[128 = 0]

[145  92 124 139 115  83  62 150 121  69 193  64 144 192 106 156 141 104
 117 174 156 137 161 129 113 128 150  42 128 136 119 109 117 127 132 181
 160 169 144 107 127 130 184 119 132 114 116 159  81 111 139  58  53  84
 118 129 140]  <78> + (35)
[110  81 165 121 142  66  71 146 120  99 188  69 132 191 120 151 157 119
 136 182 126 144 154 130 143 140 132 161 126 124 127 119 103 115 125 160
 170 149 138 100 118 153 180 116 154 112  70 160  78 130 125  58  87  72
 146 143 141]  <78> + (35)
[119 111 140 137 147  76  68 172 117 101 179  54 142 193 127 140 155 105
 133 165 136 130 158 121 151 136 131 165 117 117  95 118 114 129 115 162
 170 152 131  99 124 138 160 117 140 119  94 165  83 120 134  68 104  98
 138 125 150]  <78> + (35)
[118 101 150 137  98 133  79  31 115 114 120 101 136 191 130 120 165 114
 134 166 126  85 163 127 123 131 128 159 147 136 175 116 111 101 131 158
 151 101 127 101 109 186 189 144 155 112  67 176  78 146 129  97 125 129
 150 125 134]  <78> + (34)
[155 119 172 134 149 123 127  68 128  32 168  85 152 206 132 150 145  66
 143 139 116 136 165 119 136 121 135 130 140 141 148  97 114 124 105 148
 109 157 113 106 155 119 129 139  98 103  85  61 130 145 133 149  76 118
 122 134 128]  <70> + (35)
[127  99 139 158 130  98 122 133 135  89 164  88 136 191 124 157 156 117
 138 155 122 128 153 131 131 138 147 163 125 128 128 116  96 140 130 163
 145 162 130 109 117 137 171 130 139 120  92 157  94 115 126 101  86  83
 110 154 131]  <78> + (35)
[121 105 132 141  78 106  84  93 116 108 146  82 101 194 155 117 151 115
 139 169 120 104 166 145 147 133 124 144 138 132 155 105 120 128 148 149
 135 127 119 107 127 169 176 134 153 124  89 178  79 121 130 106  88 112
 145 129 129]  <78> + (34)
[137  74 144 132 124  58  86 147 164 104 210  72 138 163 103 140 134 109
 131 181 145 144 141 131 130 128 157 167 132 121 130 123 112 129 115 163
 160 173 129  96 117 133 183 127 125 108  79 134 118 117 141  47  60  80
 130 134 142]  <78> + (35)
[102 114 130 133  96 142  75  51 102 166 104  87 112 179 118 118 157 125
 133 163 147 106 132 124 115 139 128 133 132 123 159 120 122 122 124 152
 163 129 136 143 104 185 170 124 168 128  83 221  74 128 115  92 186 121
 166 146 114]  <77> + (31)
[106 108 136 135 117 102  90 122 123 112 144  87 123 177 135 118 153  91
 120 161 118 109 153 136 136 137 126 142 138 132 134 112 120 132 129 144
 128 130 128 108 109 161 169 142 140 129  90 159  88 125 119 115  98 114
 150 141 107]  <78> + (34)
[112  97 162 136 134 131 103   6 127  88 113  66 147 177 141 109 183  86
 140 164 115 112 155 137 129 116 130 139 137 133 165  93 125 123 133 148
 126 149 122 119 119 180 154 127 129 106  88 157  83 135 118 134 137 140
 140 133 128]  <70> + (34)
[105  89 157 132 140 108  63  80  93  93 150  52 114 196 131 136 170  79
 143 188 118 137 169 137 131 133 147 146 123 123 148 105 110 129 115 150
 103 142 128 105 135 160 181 130 149 116  66 170  58 138 131  89 122 112
 158 132 125]  <78> + (34)
[ 39 104 157 139 124  99  90 122 119 151 117  82 117 205 111 117 164 115
 140 196 111 106 126 136 157 131 121 135 104 137 136 115 125 117 132 139
 160  98 130 110 115 184 181 114 163 110  95 178  90 145 133  82 159 124
 154 136 136]  <78> + (31)
[151  96 130 137 128  97  77 129 132 105 179  72 139 176 119 157 119 101
  51 179 136 137 145 135 126 119 145 168 139 138 142 106 106 110 125 164
 158 152 134 109 139 128 177 118 123 117  65 137  98 120 139  94  68  74
 125 127 140]  <78> + (35)
[ 85  89 115 117 142 115  74  55 109 165 150  61 120 167 131 111 179 120
 103 169 120 124 136 130 110 128 129 142 136  79 143 132 120 143 122 137
 164 147 131 135  84 183 147 126 138 132  98 227  80 100 126  61 181 109
 137 132 123]  <77> + (31)
[124 104 136 136  78 135  70  57 112 164 110  70 127 204 123 125 162  97
 145 174 111 113 158 137 130 132 131 153 147 127 158 110 118 122 144 164
 156 127 131 116 110 181 184 127 177 108  66 193  71 129 130  86 116 110
 150 139 115]  <78> + (31)
[120  79 119 139 135  76  82 148 131  87 202  79 136 163 122 157 140 129
 134 159 142 145 168 105 134 116 148 167 128 113 120 109 107 113 127 157
 142 159 126 113 130 133 165 126 139 119  62 139  96 105 135  68  60  82
 143 144 137]  <78> + (35)
[117 105 149 135 115 109  89 118 137 108 124  97  91 205 132 128 165 101
 138 172 115 117 153 137 132 138 117 144 126 138 128 133 105 121 128 160
 142 125 135 102 112 152 183 125 157 106  90 168  74 143 125 100 118 111
 143 176 144]  <78> + (34)
[126 103 153 130 126 156  95   4 128  85  99 102 138 159 130 127 174  80
 125 134 113 133 147 134 119 130 140 132 138 144 176 115 118 126 135 148
 120 142 122 126 121 165 148 138 128 119 103 147 113 128 123 149 137 148
 145 143 128]  <70> + (34)
[134 108 174 131 132 130 103  53 125  75 131  82 136 175 139 126 176  76
 134 148 115 116 150 133 137 112 129 133 134 141 135 141 120 131 113 156
 147 164 111 106 119 157 151 136 131 108 107 125 133 124 123 120 126 139
 139 142 143]  <70> + (34)
[109  78 125 139  39 131  85  97 139 138 134 111 139 149 133  97 141 149
 136 137 142 121 152 124 126 139 188 157 167 119 138 112 140 127 163 151
 126 148 132 102 103 168 146  76 153 133 126 187  68 102 147  89  63 134
 126 142 119]  <72> + (34)
[132  76 131 135 110  82  75 159 128  97 203  76 124 176 122 147 122 116
 147 182 148 123 153 134 146 110 146 165 147 125 129 117 122 127 131 172
 158 158 140  99 112 136 179 116 142 114  69 150  92 109 125  44  54  88
 136 138 152]  <78> + (35)
[ 81  65 127 134  66 130  80  66 130 103 137  99 129 142 145  96 162 127
 126 140 119  92 176 128 122 126 127 150 153 104 147 133 117 141 144 125
 119 169 129  86  97 189 151 133 147 140 126 219  65  79 130  98  71 143
 148 151 120]  <72> + (34)
[107  93 139 141  89 140  62  54 104  75 159  90 103 239 133 137 164 111
 140 157 113 111 177 133 109 139 138 151 159 134 142 121 130 116 115 145
 135 139 131  94 130 180 207 131 153 125  76 149  77 127 124 113  86 116
 152 151 111]  <78> + (34)
[115 124 133 141 109 137 109  77 108 155 120 105 107 189 129 118 150 117
 143 172 108 113 144 142 135 148 115 138 140 136 161 100 126 109 130 143
 166  95 133 124 136 172 159 120 152 116  88 165  93 140 107 109 173 108
 150 151 131]  <78> + (31)
[108 117 147 136 118 133  86  71 125 117 117  90 120 188 132 123 166 102
 140 154 111 114 160 132 124 122 132 146 124 128 149 114 133  78 130 144
 143 124 139 110 128 183 155 122 137 124  90 159  90 120 124 106 105 122
 144 136 130]  <78> + (31)
[129 102 138 143 125  96  97 119 123 104 187  81 139 172 130 149 144  97
 139 162 121 132 165 130 124 122 143 157 132 145 152 101 113 118 137 154
 160 133 107 101 144 165 166 133 134 104  60 111  92 128 140  96  73  96
 128 121 144]  <78> + (35)
[135  90 154 128 167 100 117  73 132  51 173  83 136 163 127 157 176  80
 131 151 131 135 161 129 125 133 148 147 133 132 104 151 105 145  94 162
 122 189 117 101 131 133 166 125 123 113 107 132 101 115 130  94  95 119
 137 138 134]  <70> + (35)
[112  79 148 151 104 102  74  82 127 109 142  95 125 212 130 124 190  95
 140 197 120 119 164 131 116 133 152  97 143 129 138 115 108 129 117 172
 173 133 136 108 115 187 204 123 153 109  79 194  66 123 113  67 107  99
 164 136 128]  <78> + (34)
[110  92 136 136  88 120  62  34 120 119 134  89 118 188 119 129 158  92
 142 174 112 112 140 147 120 129 131 151 149 135 156 119 116 136 121 158
 151 138 127 115 106 173 192 130 156 110  79 204  64 128 129  82 133 120
 147 165 140]  <78> + (34)
[ 91  77 150 148 134 107  85  68 125  83 162  72 115 196 121 140 190 105
 133 177 146 119 177 133 145 124 128 152 127 128 139 117 105 113 141 148
 136 146 127  95 116 184 185 121 145 121  77 163  69 116 124 111 102 104
 166 136 124]  <78> + (34)
[124  95 137 155 103 123  92  92 107 115  99  81 118 209 125 123 168  87
 143 169 115 110 170 136 144 134 128 142 130 142 140 122 119 127 134 160
 156 127 137 119 127 172 186 129 148 112 103 168 102 131 127 106 122 110
 145 130 139]  <78> + (34)
[136 105 135 140 113 104  82 114 127 147 163  74 136 163 110 161 121 114
 137 154 127 144 158 126 134 124 137 160 126 133 175  79 120 110 185 161
 163 121 137 108 125 159 153 125 138 112  52 143 107 105 139  93  97  87
 132 135 140]  <78> + (35)
[128  73 177 125 188  66  98 100 138  39 192  20 135 181 125 163 195  76
 131 188 135 130 147 125 129 121 139 139 118 118  69 140 100 142  78 169
 148 203 121 108 122 124 163 117 113  99 123 156  96 104 124  64 121 110
 123 132 130]  <70> + (35)
[143 101 151 141 118  92  89  98 131  78 172  83 129 164 119 128 128 109
 133 157 132 131 151 137 135 123 141 151 138 127 139  90 126 123 127 155
 140 150 129 114 131 134 163 131 148 100  67 132  91 131 130  92  83 106
 128 136 149]  <78> + (35)
[120  96 136 138 137  83  89 141 120  90 187  80 127 175 129 140 109 101
 128 176 130 129 159 202 142 147 120 155 120 117 121  92 114 133 127 143
 167 145 123 156 138 138 177 168 131 128  82 172  92 118 132  87  83  82
 123 137 137]  <78> + (35)
